In the rows, 128 means zero.
Each row is followed by its group and then its class within the group.
[ 87 133 119 158 171 118 136 133 117 109 132 118 114 117 145 160 150 118
  78 129 151  95 144 180 109 149 114 110 127 167 119 120 152 115 204 115
  97  91 125 107 102 130 155 162 122 122 138 139 117  96 105 125  53 129
 192 112 115 124 143 105 155 126  57 121  91 123 122 120 140 133 139 148
 142 136 146 169 161 113 112 101 167 173  92 153 142 148 145 126 156 125
 104  89 121 120 212 142 173 152 134 147  95 141 121 227  85 143 107 124
 101 107  79 101 122 122 117 128 109  86 146 153 153 165  97 127 117 141
 137 153 100 106 143 119 149 102 179  85]
nofug.E
[109 135 118 137 134 122 130 132 124 122 121 146  98 131 135 153 151 105
  98 126 156 111 141 153 124 139 133 105 127 175 117 130 144 134 188 118
 105  87 110 114 121 127 133 129 134 101 104 128 144 123 104 112  72 133
 140  84 102 131 139 102 154 130  90 134 117 128 131 131 144 132 141 124
 134 133 136 150 155 122 124 124 151 136 116 127 140 129 139 146 143 131
  95 106 129 117 181 121 169 147 140 146 112 129 118 201  85 135 135 134
 105 126  90 118 120 118 139 132 114 113 153 132 144 154 114 131 135 138
 124 136 107 137 120 114 131 108 159 112]
zuv.L
[125 133 115 132 137 126 115 142 124 133 133 137 105 126 132 142 140 173
 113 137 151 114 144 166 126 129 113 119 147 141 124 126 158 230 172 120
  95 132 123  96 117 129 114 120 121 106 114 106 124 114  68 122  84 139
 157 142 118 128 135 114 127 129  88 118 118 111 131 136 135 122 133 145
 151 157 132 148 143 111 142 131 160 139 115 142 142 127 138 123 139 116
 104  85 113 115 166 159 156 142 145 124 113 121 158 198 117 136 134 125
  96 120  99 108 146 127 127 128 118 103 162 138 127 150 106 125 112 140
 134 141 133 133 123 119 130 117 147 115]
nofug.Y
[131 139 145 134 148 125 118 137 130 125 133 125 121 116 142 158 139 138
 109 119 137 122 138 147 123 135 114 116 131 142 136 112 145 124 163 137
 123 110 117 112 110 133 132 142 128 103 106 137 180 126 116 110  92 132
 170 143 131 130 143 115 125 118  90 123 111 124 122 116 135 128 155 133
 139 135 140 139 137 118 122 127 149 136 109 149 125  89 140 130 152 104
  92  98 120  96 151 147 170 142 130 126 116 127 132 178  98 130 133 125
  92 108  91 112 129 122 118 133 114  91 140 131 142 130 114 123 115 137
 117 134 103 117 136 120 122 123 145 114]
zuv.R
[130 137 132 133 144 128 119 151 122 149 128 138 130 144 152 144 132 133
 124 147 131 114 135 155 130 131 125 116 125 138 111 118 179 113 147 136
 126 126 152 120 125 130 122 133 130  79 111 131 110 111 128 128  93 142
 141 153 115 121 143  78 136 118  95 122 129 130 120 139 127 110 139 123
 127 131 123 149 128 121 105 124 146 132 117 121 135 123 129 130 120 117
  81  79 124 128 139 146 140 148 127 140 119 116 136 157 119 117 138 121
 118 115 112  99 109 116 160 127 120 109 139 126 142 151 101 131 102 141
 129 117  86 156 122 122 108 111 109 131]
zuv.K
[113 136 123 150 128 127 114 131 119 121 138 138  95 115 152 152 150 126
 107 124 136 109 161 172 109 148 115 114 122 159 153 122 160 122 183 126
 112 118 112 108 118 135 139 132 133  94 123 120 133 109 106 110  68 142
 252 122 106 141 141 114 166 132  71 122 110 128 118 124 137 112 155 121
 149 136 127 154 178 121 134 134 169 141 103 137 141 110 134 123 143 122
  92  84 118 114 177 151 167 146 126 150 102 124 119 205 108 132 128 129
  75 117  82 106 137 123 130 125 109 104 154 138 147 155 112 121 118 134
 130 138  99 131 126 112 125 124 156 114]
zuv.L
[ 96 135 128 130 147 117 134 177 116 130 124 136 105 142  66 162 162 107
 123 117 152 112 138 156 123 130 128 117 124 153 120 122 153 123 180 114
 107 108 129 141 114 124 158 154 117 117 110 133 135 103 109 121  80 138
 159 119 111 133 140 107 149 131  80 124 116 136 118 127 125 126 141 134
 121 132 134 151 152 124 130 119 162 140 103 128 140 118 132 138 133 124
  86  93 125 154 181 134 158 132 141 139 102 137 123 188 105 174 127 126
  97 140  92  97 122 125 123 119 107 100 150 137 145 160 111 126 122 141
 136 128 105 124 129 120 127 106 154 117]
nofug.Y
[113 133 134 118 130 122 124 140 118 133 130 151 106 153 122 141 148  91
 104 135 145 118 118 148 127 125 121 138 128 163 114 135 171 119 187  97
 119 120 132 107 120 131 130 128 133  88  93 121 141  86  98 122  88 140
 152 124  87 128  81 106 141 131  90 139 115 141 147 133 145 136 131 129
 125 126 130 140 146 114 129 125 162 133 128 127 129 117 118 135 132 138
  90 117 115 109 146 135 146 159 135 142 106 110 112 186 155 136 147 137
 119 130 100 107 115 131 122 134 104 105 142 109 144 151 116 136  76 134
 128 120 100 157 125 108 107 109 141 131]
zuv.L
[108 126 116 139 147 125 146 143 114 139 122 129 101 133 140 139 145 110
 119 134 135 108 153 151 117 131 123 124 127 137 116 108 171 128 168 118
 119 112 158 107 122 120 142 146 119 112 122 145 105 104 107 117 103 137
 142 140 130 111 138 127 136 131  86 117 108 140 108 136 127 143 144 126
 142 141 130 144 148 129 123 120 150 136 130 123 142 122 133 131 134 149
 102  79 129 137 168 136 146 133 139 130 103 136 126 153 110 125 132 125
 107 121 126 111 127 131 129 122 121 110 138 135 135 170 101 126 127 132
 132 122 115 117 129 103 139 113 149 118]
nofug.Y
[114 134 126 116 132 123 129 145 110 137 117 147 110 127 119 161 134 108
 136 131 157 121 134 148 125 130 133 123 124 149 132 116 159 135 176 124
 125 141 136 117 115 128 117 130 124 102 120 144 116 109 119 116  87 163
 140 132 114 127 146 120 146 132 100 121 108 137 111 125 134 132 123 119
 132 125 127 145 153 136 125 120 147 150 106 118 120 125 133 136 133 128
 116 106 128 119 158 135 142 140 158 204  91 135 123 176 104 130 148 127
 112 127  88 109 121 133 116 119 117 121 141 121 136 148 112 136 144 140
 131 128 105 117 128 112 121  92 155 121]
nofug.Y
[120 144 126 120 116 119 129 130  98 170 129 135 114 141 136 135 138 119
 125 140 126 126 120 137 124 122 129 124 115 151 120 118 178 125 156 117
 117 121 140 106 130 130 124 129 126 109 127 144  98 108  96 119  86 148
 110 136 113 119 153 112 150 117 122 121 111 119 115 136 142 130 132 113
 115 121 118 131 150 114 128 134 110 126 148 122 136 121 123 140 114 145
  99  92 113 144 117 133 133 103 117 130 125 127 100 140 143 130 164 122
 102 114 124 111  98 127 119 119 116 121 147 102 150 145 135 126 114 123
 129  98  98 129 112 119  93 101 101 152]
nofug.Y
